Below are the code and all the weights of a small trained network. Each question names an input and a target symbol and asks about switching units off, where a switched-off unit gives its printed mean instead of its output.

import numpy as np


def w(rows, s, z=0):
    codes = np.array(rows[::2]) - 128.0
    scale = np.full(codes.shape[1], s)
    scale[-1] = z or s
    return codes * scale


def norm(h):
    return h / np.sqrt((h * h).mean(-1, keepdims=True) + 1e-5)


def f(y):
    return y / 2 * (1 + np.tanh(0.7978845608 * (y + 0.044715 * y**3)))


def softmax(a):
    e = np.exp(a - a.max(-1, keepdims=True))
    return e / e.sum(-1, keepdims=True)


def log_softmax(a):
    a = a - a.max(-1, keepdims=True)
    return a - np.log(np.exp(a).sum(-1, keepdims=True))


def net(x, mask):
    ids = ['Ψβηθμφ'.index(c) for c in x.split()]
    T = len(ids)
    res = E[ids] + P[:T]
    u = 0
    for l in range(3):
        q, k, v = (norm(res) @ M[l].T for M in (Q, K, V))
        z = softmax(np.where(np.tri(T) > 0, q @ k.T / 2**0.5, -1e9)) @ v
        res = res + np.where(mask[u], z, O[l][:, -1]) @ O[l][:, :-1]
        u += 1
        y = f(norm(res) @ A[l][:, :-1].T + A[l][:, -1])
        res = res + np.where(mask[u : u + 4], y, B[l][:, -1]) @ B[l][:, :-1]
        u += 4
    return log_softmax(norm(res)[-1] @ U[:, :-1].T + U[:, -1])


Q, K, V, O, A, B = {}, {}, {}, {}, {}, {}
E = w([
[51,156,101,219],'Ψ',
[108,77,60,98],'β',
[163,133,96,148],'η',
[154,51,85,96],'θ',
[141,73,131,117],'μ',
[15,107,254,161],'φ',
],0.011)
P = w([
[47,116,45,126],'0',
[61,153,66,110],'1',
[63,2,57,161],'2',
[122,175,112,73],'3',
[95,19,87,156],'4',
[140,182,133,70],'5',
[120,29,100,161],'6',
[155,178,154,64],'7',
[138,43,116,166],'8',
[174,175,168,73],'9',
[150,51,128,169],'10',
[183,177,190,71],'11',
[105,33,82,157],'12',
],0.005)
Q[0] = w([
[117,2,99,53],'L0H0',
[92,33,21,199],'L0H0',
],0.0074)
K[0] = w([
[216,123,202,255],'L0H0',
[157,116,202,113],'L0H0',
],0.0088)
V[0] = w([
[142,161,5,191],'L0H0',
[254,73,47,125],'L0H0',
],0.0048)
O[0] = w([
[124,255,60,155,252],'L0H0',
[161,102,87,207,170],'L0H0',
],0.0078,0.0015)
A[0] = w([
[28,144,76,189,112],'L0N0',
[223,105,85,1,130],'L0N1',
[26,50,212,110,252],'L0N2',
[135,147,17,113,160],'L0N3',
],0.0068,0.0037)
B[0] = w([
[134,126,120,2,219],'L0N0',
[21,219,95,151,209],'L0N1',
[110,119,135,199,254],'L0N2',
[158,172,133,162,225],'L0N3',
],0.0094,0.0048)
Q[1] = w([
[175,74,30,139],'L1H0',
[1,113,83,203],'L1H0',
],0.0074)
K[1] = w([
[118,161,114,82],'L1H0',
[8,94,182,177],'L1H0',
],0.013)
V[1] = w([
[159,127,181,216],'L1H0',
[99,100,3,31],'L1H0',
],0.0048)
O[1] = w([
[127,133,145,147,84],'L1H0',
[255,29,169,5,250],'L1H0',
],0.0064,0.0011)
A[1] = w([
[69,88,15,151,108],'L1N0',
[243,175,124,151,144],'L1N1',
[174,65,2,25,48],'L1N2',
[192,248,219,190,5],'L1N3',
],0.0058,0.0022)
B[1] = w([
[253,73,40,118,242],'L1N0',
[78,193,153,193,149],'L1N1',
[80,171,53,212,252],'L1N2',
[230,228,9,148,117],'L1N3',
],0.0068,0.0032)
Q[2] = w([
[137,84,59,250],'L2H0',
[169,255,208,60],'L2H0',
],0.0083)
K[2] = w([
[125,96,176,251],'L2H0',
[140,162,117,61],'L2H0',
],0.012)
V[2] = w([
[125,213,207,179],'L2H0',
[128,2,60,102],'L2H0',
],0.0066)
O[2] = w([
[2,129,12,109,27],'L2H0',
[182,36,191,78,250],'L2H0',
],0.0055,0.0025)
A[2] = w([
[64,234,130,21,121],'L2N0',
[123,254,126,90,46],'L2N1',
[72,216,166,96,24],'L2N2',
[186,178,135,15,255],'L2N3',
],0.0059,0.0026)
B[2] = w([
[106,63,250,104,246],'L2N0',
[132,185,174,72,207],'L2N1',
[121,98,130,91,144],'L2N2',
[2,147,211,82,252],'L2N3',
],0.0075,0.0021)
U = w([
[77,148,165,69,141],'Ψ',
[159,124,84,60,4],'β',
[150,223,82,162,216],'η',
[179,134,82,168,70],'θ',
[182,68,161,168,197],'μ',
[44,123,134,250,124],'φ',
],0.015,0.0035)

Each question gives the input, a string of symbols that net reads in full, and the target symbol t.
The units are the heads (2 rows each of Q, K, V and O) and the neurons (one row each of A and B). Each row of codes is followed by its name. A weight is (code - 128) times the scale printed after its matrix; where a second scale follows, it is the last column's (O, A, B and U).
mask holds one flag per unit, layer by layer, with each layer's heads first. A switched-off unit (its flag False) gives its mean, the last column of its rows in O or B, instead of its output. The means were averaged over made-up inputs and are rounded, as every weight is.
A unit's drop is (log p(t) with every unit on - log p(t) with that unit switched off) / (log p(t) with every unit on - log p(t) with every unit switched off).
The circuit of an input: a set's keep is (log p(t) with only the set's units on - log p(t) with every unit switched off) / (log p(t) with every unit on - log p(t) with every unit switched off). Starting from the 12 units with the biggest drops (on a tie, the unit counted first), units are removed one at a time, each time the one whose removal leaves the highest keep (on an exact tie, the one counted first), for as long as the keep stays at least 0.8.
units of the circuit, in order: the units of the circuit, biggest drop first
unit that matters most: the unit with the biggest drop
top k neurons: the k neurons with the biggest drops, biggest first
top k neurons in layer l: the k neurons of layer l with the biggest drops, biggest first
input μ φ β η θ μ β θ θ β, target η: unit that matters most : L0N0
input η φ η β η β φ Ψ Ψ θ, target Ψ: top 2 neurons : L1N2, L2N0
input η β η, target η: top 2 neurons : L0N3, L1N1
input β β η β Ψ, target η: top 2 neurons in layer 0 : L0N3, L0N0
input Ψ Ψ μ μ β Ψ μ μ β, target μ: units of the circuit, in order : L2H0, L0H0
input μ η Ψ η β Ψ Ψ β, target Ψ: top 3 neurons : L2N0, L2N3, L0N2
input β β φ μ β θ η β θ, target θ: top 2 neurons : L0N2, L1N0
input β Ψ φ β η φ β, target φ: top 2 neurons in layer 0 : L0N2, L0N1
input β β η θ θ β, target η: top 3 neurons : L0N3, L1N2, L1N1
input η θ θ μ φ Ψ θ β θ θ, target Ψ: top 2 neurons : L0N1, L1N2
input θ θ φ Ψ Ψ μ θ η η μ, target η: units of the circuit, in order : L0N0, L1N3
input θ η η η Ψ, target η: units of the circuit, in order : L0H0, L0N0
input β Ψ β, target β: top 2 neurons : L0N0, L0N2
input η μ η β θ μ, target η: units of the circuit, in order : L0H0
input φ Ψ φ μ θ φ η, target φ: top 3 neurons : L0N2, L0N0, L0N1
input η μ θ β Ψ β φ θ Ψ θ μ Ψ, target Ψ: top 2 neurons : L0N0, L0N2
input β η η β η η β μ η φ η φ μ, target φ: top 3 neurons in layer 0 : L0N2, L0N0, L0N1
input η θ β, target θ: top 2 neurons in layer 0 : L0N3, L0N1
input β μ θ μ, target μ: top 4 neurons : L0N1, L0N2, L0N0, L1N2
input φ μ η φ μ μ, target φ: units of the circuit, in order : L0N0
input β θ μ β β μ, target μ: top 3 neurons in layer 0 : L0N0, L0N1, L0N2
input η Ψ θ θ Ψ, target θ: top 2 neurons : L1N2, L0N0
input β Ψ μ μ η, target μ: top 2 neurons : L0N1, L0N2
